Below are the code and all the weights of a small trained network. Each question names an input and a class and asks about switching units off, where a switched-off unit gives its printed mean instead of its output.

import numpy as np


def w(rows, s, z=0):
    codes = np.array(rows[::2]) - 128.0
    scale = np.full(codes.shape[1], s)
    scale[-1] = z or s
    return codes * scale


def f(y):
    return np.maximum(y, 0)


def log_softmax(a):
    a = a - a.max(-1, keepdims=True)
    return a - np.log(np.exp(a).sum(-1, keepdims=True))


def net(x, mask):
    res = np.array(x, float).reshape(1, 4) / 4 @ E
    y = f(res @ A[0][:, :-1].T + A[0][:, -1])
    res = res + np.where(mask, y, B[0][:, -1]) @ B[0][:, :-1]
    return log_softmax(res[-1] @ U[:, :-1].T + U[:, -1])


A, B = {}, {}
E = w([
[147,40,97,144,104,88,138,98],'x0',
[161,159,159,92,220,62,153,83],'x1',
[8,154,119,228,159,142,206,99],'x2',
[87,158,176,95,120,130,173,172],'x3',
],0.012)
A[0] = w([
[117,124,92,124,70,182,82,206,177],'n1',
[112,96,47,147,142,107,174,65,180],'n2',
[161,117,163,68,135,82,126,157,155],'n3',
[122,218,183,143,162,89,160,147,176],'n4',
[73,106,129,122,77,170,85,147,232],'n5',
[140,106,146,95,207,45,58,100,187],'n6',
[208,122,123,74,49,103,122,177,254],'n7',
[161,87,179,124,120,98,96,148,137],'n8',
[157,75,110,130,44,174,89,186,192],'n9',
[125,169,149,157,254,117,204,151,209],'n10',
[146,124,93,126,44,161,84,203,145],'n11',
[163,71,80,135,142,117,71,46,168],'n12',
[137,27,56,108,106,91,168,90,196],'n13',
[212,90,111,92,157,83,144,127,157],'n14',
[104,211,144,98,184,143,156,150,202],'n15',
[126,108,66,104,64,174,116,154,182],'n16',
[105,171,199,92,208,111,168,104,130],'n17',
[75,106,86,213,168,90,185,62,205],'n18',
],0.0082,0.0038)
B[0] = w([
[68,203,52,57,148,96,23,179,202],'n1',
[186,134,77,185,13,138,126,56,193],'n2',
[104,94,177,100,154,64,178,147,187],'n3',
[52,161,236,111,231,145,254,86,206],'n4',
[138,218,109,79,101,129,65,132,195],'n5',
[113,35,184,175,132,134,161,96,207],'n6',
[191,68,96,61,136,73,155,176,228],'n7',
[146,66,194,109,100,66,129,152,170],'n8',
[113,76,44,50,163,103,11,161,213],'n9',
[49,235,151,205,158,144,150,65,234],'n10',
[107,98,91,21,205,128,22,218,201],'n11',
[165,85,113,188,91,198,70,172,197],'n12',
[200,73,87,124,68,168,121,108,199],'n13',
[220,25,236,168,69,141,175,184,200],'n14',
[28,212,172,124,226,162,154,114,209],'n15',
[141,143,76,85,133,151,69,178,190],'n16',
[74,176,154,120,220,158,177,67,209],'n17',
[182,181,92,205,88,121,101,25,245],'n18',
],0.0061,0.012)
U = w([
[119,121,179,43,178,55,243,119,74],'0',
[185,29,155,113,130,118,141,182,5],'1',
[128,111,45,2,152,126,45,226,194],'2',
[21,225,185,173,211,198,181,100,159],'3',
[166,146,53,189,83,140,129,45,147],'4',
],0.0074,0.0013)

Each question gives the input, the list of numbers given to net, and the class t.
The units are the neurons (one row each of A and B). Each row of codes is followed by its name. A weight is (code - 128) times the scale printed after its matrix; where a second scale follows, it is the last column's (A, B and U).
mask holds one flag per neuron, in row order. A switched-off neuron (its flag False) gives its mean, the last column of its row in B, instead of its output. The means were averaged over made-up inputs and are rounded, as every weight is.
A unit's drop is (log p(t) with every unit on - log p(t) with that unit switched off) / (log p(t) with every unit on - log p(t) with every unit switched off).
The circuit of an input: a set's keep is (log p(t) with only the set's units on - log p(t) with every unit switched off) / (log p(t) with every unit on - log p(t) with every unit switched off). Starting from the 12 units with the biggest drops (on a tie, the unit counted first), units are removed one at a time, each time the one whose removal leaves the highest keep (on an exact tie, the one counted first), for as long as the keep stays at least 0.8.
units of the circuit, in order: the units of the circuit, biggest drop first
most important unit: the unit with the biggest drop
top k neurons: the k neurons with the biggest drops, biggest first
drop when u is switched off: that unit's drop, to one decimal
input [4,-4,2,-3], class 2: most important unit -> n10
input [4,-5,3,0], class 2: units of the circuit, in order -> [n10, n9]
input [6,0,-3,3], class 1: units of the circuit, in order -> [n14, n1]
input [0,2,0,-4], class 4: units of the circuit, in order -> [n11, n4]
input [1,6,-1,-5], class 1: units of the circuit, in order -> [n14, n12]
input [7,6,2,3], class 4: units of the circuit, in order -> [n2, n18]
input [-4,3,-8,2], class 0: top 2 neurons -> [n3, n12]
input [8,-5,1,-7], class 2: top 2 neurons -> [n9, n11]
input [-3,2,-6,-1], class 1: top 2 neurons -> [n14, n6]
input [5,4,8,-2], class 4: top 2 neurons -> [n18, n2]
input [7,5,-5,8], class 1: top 2 neurons -> [n14, n15]
input [7,7,-2,-2], class 1: drop when n14 is switched off -> 0.1
input [-6,2,-2,-7], class 1: drop when n10 is switched off -> 0.4
input [0,5,-8,2], class 1: drop when n14 is switched off -> 0.2
input [4,6,3,-5], class 4: drop when n17 is switched off -> 0.0
input [2,-5,7,4], class 4: most important unit -> n18
